Each row has a name. After each piece below comes the name of the row it's from, unless a question asks for something else. Each question is about the rows just above it. Places in a row count from 1.

N: [  2.2 -42.9 -10.2   4.8 -20.3  -7.3   6.6   6.4  -9.9 -20.6  -3.4 -15.9
   5.1 -24.3 -10.3  -2.1  -8.9  -3.9   0.4  -3.5 -14.5  -6.3  -2.3   1.4
 -13.2  -2.6   4.3  35.7   6.4   2.9  11.5 -12.7  10.7  21.4 -20.2  -8.3
  11.2 -22.0]
L: [-15.3 -14.2   4.6  23.2   1.8  -8.0 -30.6 -12.5  -3.8 -36.6  20.1   0.8
  -8.2   4.2 -16.6 -13.9  -6.3   1.5  -6.2  -3.6   9.0  -7.8  45.1   7.1
 -14.6   7.5   6.3 -31.9  -2.9   4.7  -5.5   1.7   7.8  -8.9  28.6  -1.9
 -14.3  24.8]
E: [  8.8  33.3  -9.1   7.6  -6.7   5.7 -12.9 -35.6  -7.0 -29.7 -24.1  -1.2
  10.1   0.6  18.8  -5.3 -15.6   3.3   4.7   7.8  -4.7 -25.7  -0.3  -2.3
  12.2  -7.3  -4.9   8.0  17.8 -11.6   6.5  -9.7  -2.2   6.3  12.7 -16.0
  -4.7  -3.3]
A: [ -3.5  41.4   3.5 -23.2  11.1 -12.4  -4.3  -0.7   0.4  17.8 -12.5   0.5
  -4.7   7.1 -10.8  -1.3  15.8  -2.9   9.6 -11.4   5.2   8.1  -0.4  -0.5
 -20.3 -12.0 -26.0 -22.2   1.4 -10.5  -2.0 -12.8 -10.4 -14.3   8.4   2.5
  18.5  20.7]
G: [ -2.3 -25.8  -2.4  15.5 -17.0  -1.1 -19.3 -30.9  -7.5  20.4  -2.4 -13.4
   0.2   5.7  23.7 -13.7 -14.1   1.5  -7.7  -4.8  -2.8   2.9  13.3  13.3
  10.6   0.8   2.9  22.2  17.3  -4.6   3.2   2.6  -9.3  49.9  35.7 -23.2
  10.4   3.6]
W: [  8.8  33.3  -9.1   7.6  -6.7   5.7 -12.9 -35.6  -7.0 -29.7 -24.1  -1.2
  10.1   0.6  18.8  -5.3  -7.2  -0.6   4.7   7.8  -4.7 -25.7  -0.3  -2.3
  12.2  -7.3  -4.9   8.0  17.8 -11.6   6.5  -9.7  -2.2   6.3  12.7 -16.0
  -4.7  -3.3]
T: [  0.6   9.6 -10.4 -12.9   4.9  13.6  -6.9  13.9 -10.3 -21.4  -6.4   1.4
  -3.5   2.4  18.1  -0.1  -9.8  -6.1  -1.9   4.8 -28.3  30.3  11.6  -8.7
  -4.8   0.5 -10.0   4.8  -5.8 -12.2   1.1 -18.3   3.1  47.4 -83.7  -9.3
   8.8 -37.7]
V: [-28.5  33.3  -7.2   7.6  -6.7   5.7 -12.9 -35.6  -7.0 -29.7 -24.1  -1.2
  10.1   0.6  18.8  -5.3 -15.6   3.3   4.7   7.8  -4.7 -25.7  -0.3  -2.3
  12.2  -7.3  -4.9   8.0  17.8 -11.6   6.5  -9.7   5.6   6.3  12.7 -16.0
  -4.7  -3.3]
Z: [-15.5 -22.6  11.8   7.9   8.5   3.2  -7.3  -6.3  -4.8 -61.8 -44.6  -1.3
  -9.4  14.1  -6.2  -6.5   8.1   8.1   0.3   2.7   0.6  12.9 -24.5   7.6
  -3.8   1.3   4.0  -7.4   7.2 -14.8  -4.5   9.6   8.0 -29.4 -44.6  18.4
   6.7  22.0]
Y: [-16.5  25.0 -14.3   6.6   3.0  13.7  29.0 -19.8   8.8   7.1  -5.5  -4.2
  -8.8  15.8   8.8  -0.4  10.3  -5.0   6.2  -7.2  22.5 -32.7   3.7 -16.2
  17.1  -6.1   5.7 -18.4   0.8  -5.5  -5.1   7.0   0.0 -11.9  14.4  16.6
  -1.7   9.4]
Shuffled V with one entry gone: [ -4.9  -6.7   7.8   6.3  33.3  -4.7 -28.5  12.7   5.6   7.6  -3.3  12.2
   4.7  -4.7   8.0  -7.3  10.1   3.3  -0.3  -5.3  18.8  -9.7   0.6 -29.7
 -25.7 -15.6 -16.0  -7.0 -35.6 -12.9 -24.1   6.5  -1.2  17.8  -2.3 -11.6
  -7.2], missing	[5.7]
Number of entries in [-15.3 -14.2   4.6  23.2   1.8  -8.0 -30.6 -12.5  -3.8 -36.6  20.1   0.8
  -8.2   4.2 -16.6 -13.9  -6.3   1.5  -6.2  -3.6   9.0  -7.8  45.1   7.1
 -14.6   7.5   6.3 -31.9  -2.9   4.7  -5.5   1.7   7.8]:	33

Pido: [ 64.2 -28.4   7.9 -23.7  50.8  18.4 -19.7  -5.6  51.2  32.8 -52.8   0.6
  70.4   3.2 -18.2  52.9  35.6  20.9 -14.4 -48.4  26.3]
biv: [  9.6  53.1  24.6  -4.4  33.0   3.5  33.0 -40.7 -24.8  -7.7 -69.0 -32.0
  28.1 -23.5 -61.6  32.6 -26.1   2.7 -10.5  16.5  46.6]
dobi: [ 72.1 -40.2   3.9 -29.1  55.3  18.7 -28.1 -11.6  54.7  33.1 -64.5  -3.3
  79.0   3.1 -29.8  60.0  35.9  21.2 -18.7 -61.7  25.4]
durat: [ 17.3 -38.6  -1.1  44.1 -14.3  29.1 -10.2  -0.6 -36.9  -6.5  67.0  15.3
  -1.0  63.2 -64.5  31.2 -36.6   8.3  51.2  14.1 -32.1]
ruro: [ 28.2 -36.0   4.7  41.3  -4.1  33.5  -8.5   3.0 -25.6   2.5  62.0  18.7
  10.9  63.3 -58.9  39.3 -26.7  13.5  50.3  12.1 -24.0]
ditu: [-68.4  35.0 -10.1   7.4 -46.7 -28.4  18.8   2.7 -40.7 -32.0  28.1  -7.7
 -69.0 -23.5  32.6 -61.6 -26.1 -24.8  -3.6  38.9 -18.4]
tas: [ 67.3 -22.5  17.2 -10.5  48.7  28.2 -11.9   3.8  45.6  38.1 -25.9  11.3
  68.3  17.7 -22.6  57.6  33.1  25.4   1.9 -30.7  24.4]
Number of entries in [ 28.2 -36.0   4.7  41.3  -4.1  33.5  -8.5   3.0 -25.6   2.5  62.0  18.7
  10.9  63.3 -58.9  39.3 -26.7]:	17
tas without one entry, shuffled: [ 68.3   3.8 -11.9 -22.6   1.9  33.1  48.7  57.6  28.2  17.2  25.4  45.6
 -30.7  17.7  38.1  67.3 -10.5  11.3  24.4 -25.9]. Gone:	[-22.5]
[  2.7 -40.7 -32.0  28.1  -7.7 -69.0 -23.5  32.6 -61.6 -26.1 -24.8] begins in row and place	ditu, 8
How many entries does [ 28.2 -36.0   4.7  41.3  -4.1  33.5  -8.5   3.0 -25.6   2.5  62.0  18.7
  10.9  63.3 -58.9] have?	15

korig: [-19.0 -14.0  -7.9 -91.7  21.6  15.6 -60.4  18.9  38.7 -46.3 -21.4 -37.9
  15.9  41.4 -45.6   9.0  13.9  22.9  -2.4 -32.7 -75.5  -5.4   6.7  10.0
  27.7  38.2 -88.7 -23.6 -68.5 -16.5 -29.6 -12.9  34.7 -32.3  32.7 -15.4
 -41.5  15.1  18.4 -71.2 -56.7  22.7  29.0  17.0  27.9  -6.4  27.5  46.7]
bev: [ 43.3 -17.9   9.6 -12.3  61.2  45.6  39.8   7.2 -36.2 -31.8  18.9   8.1
  26.9 -19.5  58.4  60.1  -2.8  16.6  10.8  -9.6 -16.0   0.0  25.7  55.0
 -33.0  20.7   2.8  -7.5  43.6  24.2  -2.6 -20.5 -20.5 -28.6  23.6 -13.7
  21.2  46.5 -25.2   9.9 -14.6 -28.9  65.0  44.9 -28.0 -28.1 -27.7 -31.5]
Bes: [ 35.1  -7.2 -66.2   7.1  -2.0  16.8  34.2  55.0 -81.3 -68.4 -35.3 -37.9
  15.9  41.4 -45.6   9.0  13.9  22.9  -2.4 -32.7 -75.5  -5.4   6.7  10.0
  27.7  38.2 -88.7 -29.7 -68.5 -16.5 -29.6 -12.9  34.7 -32.3  32.7 -15.4
 -41.5  15.1  18.4 -11.5 -20.8  20.7  26.7 -61.9  26.6  -4.0 -19.6 -78.7]
rinag: [ 15.9  -2.5  13.3 -80.9  61.9  74.1  18.6   7.9  39.7 -45.4  29.4   6.5
   3.5  29.8  -6.3  58.7  55.8  41.7  35.1  -7.1 -66.2   7.1  -2.0  16.8
  34.2  55.0 -81.3 -68.4 -35.3 -66.1  11.4   6.4  11.2 -31.7  70.2 -58.4
 -53.4   8.0  42.9 -23.6 -49.0 -21.0  62.1  63.9 -13.6 -22.3 -13.2  53.4]
rinag without one entry, shuffled: [-23.6  16.8  -7.1   6.5  61.9  29.8  53.4   6.4  -2.0  35.1  34.2  11.4
  55.8 -58.4  29.4  18.6 -31.7  11.2  58.7   8.0   7.1  15.9  70.2   3.5
  -6.3 -35.3 -80.9 -49.0 -68.4 -13.6   7.9  63.9  41.7  55.0  42.9  62.1
 -53.4 -66.1 -81.3  74.1  39.7 -21.0 -45.4  13.3 -22.3  -2.5 -13.2]. Gone:	[-66.2]
Row and place where [-45.4  29.4   6.5   3.5] starts:	rinag, 10
Bes without one entry, shuffled: [ -7.2 -66.2 -15.4 -29.7 -32.3  34.2  27.7  55.0 -32.7 -11.5  18.4   9.0
  26.7  34.7  38.2 -37.9  20.7  35.1 -19.6 -78.7   7.1 -75.5  22.9  -5.4
 -45.6 -81.3 -35.3  10.0 -20.8 -68.4  41.4  13.9 -61.9 -88.7 -68.5  -4.0
  15.9  -2.0 -16.5   6.7 -29.6  15.1  16.8  -2.4 -41.5 -12.9  32.7]. Gone:	[26.6]
[ 35.1  -7.1 -66.2   7.1  -2.0  16.8  34.2  55.0 -81.3 -68.4 -35.3] begins in row and place	rinag, 19
Which entry of Bes is missing from [-19.6  26.7  34.2   6.7  22.9  13.9 -41.5 -78.7  20.7  55.0  41.4 -12.9
  -2.0 -37.9  -7.2   7.1 -29.7  15.9 -75.5  32.7  18.4  34.7 -68.4  15.1
 -81.3 -32.7 -32.3 -35.3  -2.4 -66.2  27.7 -68.5  16.8 -45.6 -61.9 -16.5
 -88.7  35.1 -20.8 -11.5  -4.0  26.6  10.0   9.0 -15.4  -5.4  38.2]?	[-29.6]
bev without one entry, shuffled: [ 55.0 -33.0   9.9  20.7 -13.7   9.6   0.0 -28.9  18.9   8.1  -7.5 -14.6
 -17.9 -27.7 -31.8  39.8   2.8  45.6  60.1 -20.5  10.8 -28.6  21.2 -36.2
  43.6 -12.3  26.9  -9.6  43.3  25.7 -20.5 -19.5 -31.5  44.9 -16.0  -2.6
  -2.8 -25.2  58.4  61.2  16.6 -28.1  65.0  23.6  24.2  46.5   7.2]. Gone:	[-28.0]
Print row Bes.	[ 35.1  -7.2 -66.2   7.1  -2.0  16.8  34.2  55.0 -81.3 -68.4 -35.3 -37.9
  15.9  41.4 -45.6   9.0  13.9  22.9  -2.4 -32.7 -75.5  -5.4   6.7  10.0
  27.7  38.2 -88.7 -29.7 -68.5 -16.5 -29.6 -12.9  34.7 -32.3  32.7 -15.4
 -41.5  15.1  18.4 -11.5 -20.8  20.7  26.7 -61.9  26.6  -4.0 -19.6 -78.7]

Sede: [ 51.9   2.0  16.1 -11.2  62.5 -19.1  10.0   6.6 -43.8   4.4  25.0  20.8
  17.8 -19.7  56.9  42.0  -3.5  25.8]
famov: [ 93.9  13.4 -33.7 -28.8  18.5 -13.4 -13.5  -9.3 -35.7  27.7 -18.6   7.4
 -28.5   3.7  34.2 -30.5  22.6  18.4]
Nozum: [ 20.0  11.9 -56.7  18.6   1.1 -15.1  -4.8 -42.1 -40.1  25.5 -18.9 -33.5
 -23.3  16.8 -37.0 -67.9  24.8  -4.6]
lebon: [-78.2  -9.6   1.8  14.9 -55.9  22.4  -0.2  -6.6  45.7 -14.2 -13.5 -17.2
   7.3  12.7 -57.0 -20.9  -5.5 -26.4]
kunaf: [-80.2 -10.8  49.0  20.9   1.1   9.7  19.8  14.5   8.3 -32.5  32.7   6.2
  38.2 -13.9  -9.5  49.6 -29.0 -14.2]
dukek: [ -3.6   6.6 -40.2   2.0 -57.2  11.0 -10.5 -17.3  36.6  15.3 -45.1 -16.7
 -31.7  15.3 -38.4 -67.6  19.0  -7.6]
tez: [-39.7 -13.8  45.1  10.4  44.0  -1.6  12.4  21.4 -20.9 -20.3  38.1  10.8
  42.0 -10.2  20.8  69.2 -21.2   0.0]
nivis: [-97.7 -13.3  38.9  18.6 -22.7  19.8   9.2   4.2  34.5 -25.1   8.4 -19.6
  25.8  -4.6 -41.7  16.4 -21.3 -24.3]
mobo: [ 46.4  15.8 -56.3 -16.9 -33.9   4.6 -20.2 -15.1   6.9  20.1 -36.4  -4.6
 -45.8  14.1 -14.7 -70.0  23.8   8.4]
todo: [ 51.3  18.6 -56.7 -15.1 -33.5   1.1 -23.3 -18.9  11.9  25.5 -42.1  -4.8
 -40.1  16.4 -19.2 -62.8  24.1   6.1]
faru: [ 11.6 -10.7  40.4   4.9  53.5 -14.6  14.3  20.9 -36.3 -11.6  43.4  23.2
  32.5 -23.6  50.8  67.2 -16.9  11.8]
zipus: [ 93.9  13.4 -33.7 -28.8  18.5 -13.4 -13.5  -9.3 -35.7  27.7 -18.6   7.4
 -28.5   3.7  34.2  10.5 -14.7 -19.9]
Row and place where [-39.7 -13.8  45.1  10.4  44.0] starts:	tez, 1
Count the entries of [ 51.3  18.6 -56.7 -15.1 -33.5   1.1 -23.3 -18.9  11.9  25.5 -42.1]:	11
Number of entries in [ 51.3  18.6 -56.7 -15.1 -33.5]:	5
[ 18.6 -56.7 -15.1 -33.5   1.1 -23.3 -18.9  11.9  25.5 -42.1  -4.8 -40.1] begins in row and place	todo, 2

zadi: [ 57.8  67.7 -51.9  67.6  -5.2]
Bapar: [21.9 -0.8 -4.5 -4.9 55.1]
ful: [-19.0  -0.7  -0.8   4.1  -4.3]
Lav: [-4.5 21.9 -0.8  7.1  2.6]
Where does [-0.7 -0.8] start? Give its row and place.	ful, 2
[21.9 -0.8 -4.5] begins in row and place	Bapar, 1
Which entry of Bapar is missing from [-4.5 -0.8 21.9 55.1]?	[-4.9]
How many entries does [ 57.8  67.7 -51.9  67.6] have?	4
Which entry of ful is missing from [-19.0   4.1  -4.3  -0.7]?	[-0.8]
Where does [ 57.8  67.7 -51.9  67.6] start? Give its row and place.	zadi, 1
Which entry of zadi is missing from [-51.9  67.7  57.8  -5.2]?	[67.6]

gak: [-67.9 -24.3 -29.0 -33.6 -41.2 -63.0 -47.8 -23.6  -4.3 -47.9]
Lur: [-17.1  19.8  30.6 -14.4  48.2  -3.3  45.0 -87.2  48.3  56.7]
nop: [ -6.5   5.9 -22.8 -19.8  46.3 -41.3 -22.4 -88.4 -27.7 -28.1]
pomu: [ 35.7  63.6  50.1  38.4  95.3  24.6  58.9 -40.4  20.5  57.9]
rolot: [ -6.5   5.9 -22.8 -19.8  46.3 -41.3 -22.0 -42.3 -21.8  -9.8]
Which entry of Lur is missing from [-17.1  30.6 -14.4  56.7  45.0  19.8  48.3  -3.3 -87.2]?	[48.2]
Print row Lur.	[-17.1  19.8  30.6 -14.4  48.2  -3.3  45.0 -87.2  48.3  56.7]

vin: [ -2.7  65.2 -38.5 -49.8]
pivo: [-13.6  46.2 -57.4 -76.3]
Vinap: [  0.9  46.2 -67.5 -53.4]
How many entries does [-13.6  46.2 -57.4] have?	3
Shuffled pivo with one entry gone: [-76.3 -57.4 -13.6], missing	[46.2]

